Below is a small trained network, with its code and all its weights. Each question gives an input and a target symbol and asks what happens when units are switched off, that is, made to give their printed mean instead of their output.

import numpy as np


def w(rows, s, z=0):
    codes = np.array(rows[::2]) - 128.0
    scale = np.full(codes.shape[1], s)
    scale[-1] = z or s
    return codes * scale


def norm(h):
    return h / np.sqrt((h * h).mean(-1, keepdims=True) + 1e-5)


def f(y):
    return np.maximum(y, 0)


def softmax(a):
    e = np.exp(a - a.max(-1, keepdims=True))
    return e / e.sum(-1, keepdims=True)


def log_softmax(a):
    a = a - a.max(-1, keepdims=True)
    return a - np.log(np.exp(a).sum(-1, keepdims=True))


def net(x, mask):
    ids = ['γμξτφψω'.index(c) for c in x.split()]
    T = len(ids)
    res = E[ids] + P[:T]
    u = 0
    for l in range(2):
        r = norm(res)
        for j in range(3):
            rows = slice(2 * j, 2 * j + 2)
            q, k, v = (r @ M[l][rows].T for M in (Q, K, V))
            z = softmax(np.where(np.tri(T) > 0, q @ k.T / 2**0.5, -1e9)) @ v
            o = O[l][rows]
            res = res + np.where(mask[u + j], z, o[:, -1]) @ o[:, :-1]
        u += 3
        y = f(norm(res) @ A[l][:, :-1].T + A[l][:, -1])
        res = res + np.where(mask[u : u + 4], y, B[l][:, -1]) @ B[l][:, :-1]
        u += 4
    return log_softmax(norm(res)[-1] @ U[:, :-1].T + U[:, -1])


Q, K, V, O, A, B = {}, {}, {}, {}, {}, {}
E = w([
[56,170,124,186,22,118,163],'γ',
[81,148,57,129,60,149,30],'μ',
[115,113,110,36,28,147,77],'ξ',
[115,39,133,57,121,136,43],'τ',
[70,66,164,254,131,122,114],'φ',
[183,92,154,176,66,183,161],'ψ',
[186,121,215,76,80,77,191],'ω',
],0.0088)
P = w([
[127,60,3,80,106,87,224],'0',
[77,92,115,89,126,168,161],'1',
[170,90,71,125,58,80,126],'2',
[98,125,164,102,139,171,117],'3',
[229,121,142,140,87,77,67],'4',
[118,173,198,122,135,156,55],'5',
[254,146,147,154,62,100,56],'6',
],0.0096)
Q[0] = w([
[145,163,126,105,136,140,118],'0.h1',
[101,157,148,121,120,114,107],'0.h1',
[155,118,142,144,99,121,113],'0.h2',
[94,131,127,180,176,113,130],'0.h2',
[31,73,181,123,114,248,135],'0.h3',
[163,42,73,155,151,105,162],'0.h3',
],0.013)
K[0] = w([
[102,136,129,163,172,156,126],'0.h1',
[144,146,98,143,75,142,101],'0.h1',
[153,126,138,142,83,179,97],'0.h2',
[115,91,77,161,184,78,113],'0.h2',
[242,94,240,158,149,149,154],'0.h3',
[103,105,2,127,108,104,196],'0.h3',
],0.0093)
V[0] = w([
[82,152,121,89,144,120,168],'0.h1',
[75,149,150,177,103,149,61],'0.h1',
[102,144,101,156,126,92,114],'0.h2',
[91,236,122,113,104,214,122],'0.h2',
[237,216,112,101,66,236,119],'0.h3',
[67,253,148,74,96,122,136],'0.h3',
],0.0038)
O[0] = w([
[124,147,156,140,196,91,93,107],'0.h1',
[147,134,167,112,56,148,44,45],'0.h1',
[171,187,166,138,148,129,106,48],'0.h2',
[127,52,182,154,106,199,145,70],'0.h2',
[94,42,151,88,115,252,223,158],'0.h3',
[243,135,99,179,105,151,217,1],'0.h3',
],0.0037,0.00071)
A[0] = w([
[190,198,64,152,152,2,82,64],'0.n1',
[205,120,124,111,95,111,159,201],'0.n2',
[133,149,81,179,113,97,86,32],'0.n3',
[157,124,97,123,129,105,188,5],'0.n4',
],0.0063,0.0022)
B[0] = w([
[123,37,134,96,88,252,236,190],'0.n1',
[36,79,146,167,136,48,24,252],'0.n2',
[202,82,115,116,115,95,155,172],'0.n3',
[162,114,24,176,129,69,92,149],'0.n4',
],0.0044,0.004)
Q[1] = w([
[40,159,140,128,179,168,156],'1.h1',
[105,181,86,134,210,66,101],'1.h1',
[160,103,145,155,27,118,63],'1.h2',
[32,129,157,81,138,113,96],'1.h2',
[50,89,174,120,107,251,137],'1.h3',
[114,104,217,164,45,62,69],'1.h3',
],0.012)
K[1] = w([
[167,80,60,114,90,96,118],'1.h1',
[88,107,57,161,160,59,218],'1.h1',
[139,148,230,120,125,170,75],'1.h2',
[156,42,187,185,178,107,133],'1.h2',
[217,49,198,95,81,112,159],'1.h3',
[148,168,245,110,114,188,71],'1.h3',
],0.012)
V[1] = w([
[59,221,249,177,126,68,127],'1.h1',
[138,184,99,96,94,129,239],'1.h1',
[132,159,189,41,65,134,118],'1.h2',
[110,200,82,222,44,200,130],'1.h2',
[106,188,141,32,125,123,14],'1.h3',
[113,154,89,208,166,254,25],'1.h3',
],0.0085)
O[1] = w([
[112,92,167,127,171,117,186,4],'1.h1',
[98,157,123,113,121,38,95,82],'1.h1',
[234,125,172,142,153,129,132,226],'1.h2',
[143,61,105,83,120,85,73,159],'1.h2',
[82,218,114,144,95,51,100,154],'1.h3',
[44,119,9,73,101,158,103,58],'1.h3',
],0.013,0.0036)
A[1] = w([
[119,214,122,152,122,185,164,26],'1.n1',
[114,83,134,113,172,51,125,2],'1.n2',
[55,89,163,101,141,248,171,54],'1.n3',
[97,137,63,80,119,107,106,104],'1.n4',
],0.016,0.0055)
B[1] = w([
[169,103,42,59,220,145,165,171],'1.n1',
[106,140,174,5,178,40,137,175],'1.n2',
[82,201,190,38,42,162,155,254],'1.n3',
[98,120,164,189,177,142,174,237],'1.n4',
],0.015,0.0058)
U = w([
[112,90,152,60,175,42,134,105],'γ',
[48,138,110,187,153,103,127,220],'μ',
[183,186,129,140,81,82,46,3],'ξ',
[168,153,68,101,199,153,161,166],'τ',
[100,145,165,67,81,181,158,114],'φ',
[165,13,121,143,127,178,98,101],'ψ',
[158,127,218,190,189,156,184,169],'ω',
],0.011,0.0035)

Each question gives the input, a string of symbols that net reads in full, and the target symbol t.
The units are the heads (2 rows each of Q, K, V and O) and the neurons (one row each of A and B). Each row of codes is followed by its name. A weight is (code - 128) times the scale printed after its matrix; where a second scale follows, it is the last column's (O, A, B and U).
mask holds one flag per unit, layer by layer, with each layer's heads first. A switched-off unit (its flag False) gives its mean, the last column of its rows in O or B, instead of its output. The means were averaged over made-up inputs and are rounded, as every weight is.
A unit's drop is (log p(t) with every unit on - log p(t) with that unit switched off) / (log p(t) with every unit on - log p(t) with every unit switched off).
The circuit of an input: a set's keep is (log p(t) with only the set's units on - log p(t) with every unit switched off) / (log p(t) with every unit on - log p(t) with every unit switched off). Starting from the 12 units with the biggest drops (on a tie, the unit counted first), units are removed one at a time, each time the one whose removal leaves the highest keep (on an exact tie, the one counted first), for as long as the keep stays at least 0.8.
units of the circuit, in order: the units of the circuit, biggest drop first
unit that matters most: the unit with the biggest drop
top k neurons in layer l: the k neurons of layer l with the biggest drops, biggest first
which heads matter: for each layer, one digit per head in row order, 1 if its drop is at least 0.15 and else 0, layers parted by /
input γ φ φ μ γ φ φ, target φ: units of the circuit, in order : 1.h1, 1.h3, 1.n3
input μ γ ξ γ, target ξ: which heads matter : 000 / 011
input ω ψ μ ψ μ ψ μ, target ψ: which heads matter : 000 / 010
input μ μ μ μ τ ξ ψ, target ξ: units of the circuit, in order : 1.h3, 1.h2
input μ μ ω, target μ: which heads matter : 000 / 001
input ω τ μ μ τ φ, target μ: top 2 neurons in layer 1 : 1.n4, 1.n3
input ξ ξ μ μ γ γ, target ψ: unit that matters most : 1.h2
input ω μ ξ μ μ τ φ, target τ: units of the circuit, in order : 1.h3, 1.h1, 1.n1, 1.h2
input φ μ ψ, target μ: which heads matter : 000 / 001
input μ φ ω γ μ, target γ: units of the circuit, in order : 1.h1, 1.n2
input γ ξ ψ τ γ μ, target τ: which heads matter : 000 / 010
input μ γ ψ τ ξ ξ, target τ: units of the circuit, in order : 1.n1, 1.h2
input τ γ μ ψ ψ γ γ, target γ: which heads matter : 000 / 110
input γ φ ω φ ω μ, target ω: units of the circuit, in order : 1.h3
input ξ γ τ μ ω ω μ, target ω: which heads matter : 000 / 100
input φ φ φ, target φ: which heads matter : 000 / 100
input ξ ξ μ ψ τ, target ψ: units of the circuit, in order : 1.h3, 1.n3
input ω μ φ ξ, target μ: top 2 neurons in layer 1 : 1.n4, 1.n3
input ξ γ ω ψ ψ, target ψ: which heads matter : 000 / 001
input ψ ψ φ φ ψ ω, target ω: units of the circuit, in order : 1.h1, 1.h2
input γ τ γ γ, target τ: which heads matter : 000 / 000
